Below is a small trained network, with its code and all its weights. Each question gives an input and a class and asks what happens when units are switched off, that is, made to give their printed mean instead of their output.

import numpy as np


def w(rows, s, z=0):
    codes = np.array(rows[::2]) - 128.0
    scale = np.full(codes.shape[1], s)
    scale[-1] = z or s
    return codes * scale


def f(y):
    return y / 2 * (1 + np.tanh(0.7978845608 * (y + 0.044715 * y**3)))


def log_softmax(a):
    a = a - a.max(-1, keepdims=True)
    return a - np.log(np.exp(a).sum(-1, keepdims=True))


def net(x, mask):
    res = np.array(x, float).reshape(1, 6) / 4 @ E
    y = f(res @ A[0][:, :-1].T + A[0][:, -1])
    res = res + np.where(mask, y, B[0][:, -1]) @ B[0][:, :-1]
    return log_softmax(res[-1] @ U[:, :-1].T + U[:, -1])


A, B = {}, {}
E = w([
[128,127,128,125,130,128],'x0',
[213,147,100,254,188,180],'x1',
[39,6,16,143,103,170],'x2',
[93,68,209,133,137,241],'x3',
[128,129,128,128,129,128],'x4',
[222,102,106,84,20,178],'x5',
],0.0086)
A[0] = w([
[124,114,153,134,128,142,92],'N0',
[142,145,164,130,125,127,113],'N1',
[186,178,180,125,126,74,76],'N2',
[113,117,196,125,141,193,4],'N3',
[124,143,90,98,109,45,55],'N4',
[81,152,114,168,156,58,53],'N5',
[179,151,130,101,83,158,84],'N6',
[185,127,70,160,155,72,60],'N7',
[101,126,179,125,114,205,46],'N8',
[88,102,16,149,114,122,58],'N9',
[133,143,100,120,124,104,52],'N10',
[185,114,94,109,97,149,10],'N11',
[145,174,49,130,103,62,42],'N12',
[143,143,103,156,142,156,54],'N13',
[147,120,122,161,137,130,82],'N14',
[178,171,181,117,138,92,103],'N15',
[196,133,67,104,58,116,111],'N16',
[91,91,6,139,118,153,76],'N17',
[78,130,158,60,85,84,43],'N18',
[173,160,63,208,155,153,55],'N19',
[77,145,119,58,82,80,53],'N20',
[85,134,130,141,198,100,68],'N21',
[58,138,137,145,225,83,45],'N22',
[151,123,141,170,141,156,53],'N23',
[96,153,120,135,156,124,95],'N24',
[179,108,113,93,81,166,103],'N25',
[145,154,84,111,126,94,59],'N26',
[174,108,116,104,107,140,7],'N27',
[125,134,118,126,127,127,102],'N28',
[128,132,142,119,133,149,43],'N29',
[106,135,148,132,132,165,43],'N30',
[164,143,173,123,139,94,65],'N31',
[160,141,96,179,140,142,55],'N32',
],0.018,0.0044)
B[0] = w([
[117,95,114,119,128,136,140],'N0',
[83,133,145,99,104,144,154],'N1',
[24,188,143,72,130,131,214],'N2',
[80,18,86,138,165,159,183],'N3',
[119,26,93,134,185,157,194],'N4',
[143,137,51,182,93,122,182],'N5',
[134,184,80,165,103,113,185],'N6',
[147,33,123,124,188,163,186],'N7',
[84,26,72,148,180,140,189],'N8',
[18,185,162,76,140,129,231],'N9',
[113,88,130,137,136,144,144],'N10',
[166,150,87,155,93,106,179],'N11',
[73,3,75,143,163,155,205],'N12',
[166,118,175,110,112,120,153],'N13',
[176,134,148,98,127,145,147],'N14',
[40,180,162,95,102,151,205],'N15',
[167,165,42,206,84,119,224],'N16',
[15,200,158,79,112,147,252],'N17',
[240,130,229,90,142,115,207],'N18',
[234,106,232,91,131,95,210],'N19',
[238,125,238,90,140,105,212],'N20',
[179,178,63,160,100,124,181],'N21',
[178,190,54,204,72,104,210],'N22',
[182,114,160,102,158,109,163],'N23',
[144,140,107,149,89,129,150],'N24',
[167,175,71,192,109,104,206],'N25',
[90,56,127,166,156,144,165],'N26',
[163,155,109,156,109,132,159],'N27',
[122,123,139,140,128,133,127],'N28',
[112,114,133,138,137,135,128],'N29',
[118,100,115,142,151,143,144],'N30',
[61,169,141,99,129,113,173],'N31',
[195,123,193,104,139,114,172],'N32',
],0.028,0.016)
U = w([
[2,211,172,71,107,166,54],'0',
[129,183,84,186,72,132,209],'1',
[169,124,228,83,143,134,5],'2',
[63,55,113,139,177,190,249],'3',
],0.0067,0.0024)

Each question gives the input, the list of numbers given to net, and the class t.
The units are the neurons (one row each of A and B). Each row of codes is followed by its name. A weight is (code - 128) times the scale printed after its matrix; where a second scale follows, it is the last column's (A, B and U).
mask holds one flag per neuron, in row order. A switched-off neuron (its flag False) gives its mean, the last column of its row in B, instead of its output. The means were averaged over made-up inputs and are rounded, as every weight is.
A unit's drop is (log p(t) with every unit on - log p(t) with that unit switched off) / (log p(t) with every unit on - log p(t) with every unit switched off).
The circuit of an input: a set's keep is (log p(t) with only the set's units on - log p(t) with every unit switched off) / (log p(t) with every unit on - log p(t) with every unit switched off). Starting from the 12 units with the biggest drops (on a tie, the unit counted first), units are removed one at a time, each time the one whose removal leaves the highest keep (on an exact tie, the one counted first), for as long as the keep stays at least 0.8.
circuit, biggest first: the units of the circuit, biggest drop first
k most important neurons: the k neurons with the biggest drops, biggest first
drop of u: that unit's drop, to one decimal
input [0,1,-7,8,2,0], class 3: 2 most important neurons => [N3; N8]
input [-8,7,-4,-5,-8,2], class 2: circuit, biggest first => [N19]
input [3,7,2,-8,-2,4], class 3: 3 most important neurons => [N12; N7; N20]
input [4,-8,-6,-7,-3,1], class 2: 2 most important neurons => [N20; N18]
input [4,-1,7,-7,-5,4], class 0: 3 most important neurons => [N17; N9; N8]
input [4,-5,2,-5,1,-4], class 2: 3 most important neurons => [N20; N18; N16]
input [-6,7,2,-8,-8,6], class 3: 4 most important neurons => [N12; N7; N20; N18]
input [0,5,4,-7,3,6], class 3: 3 most important neurons => [N12; N7; N22]
input [-5,-4,1,-6,-2,-5], class 3: 3 most important neurons => [N4; N12; N16]
input [7,1,-3,0,-6,-4], class 1: 4 most important neurons => [N17; N9; N22; N21]
input [0,5,4,-1,5,4], class 2: 4 most important neurons => [N19; N2; N15; N32]
input [8,8,7,1,4,3], class 2: 3 most important neurons => [N19; N32; N2]
input [-6,-8,4,7,8,2], class 2: 2 most important neurons => [N18; N20]
input [-5,-4,5,-4,6,-8], class 1: circuit, biggest first => [N22]
input [0,1,-5,6,3,-8], class 1: drop of N22 => 1.1
input [-5,4,4,-3,5,3], class 0: drop of N9 => 2.9
input [4,3,3,-7,6,-5], class 3: drop of N12 => 0.3
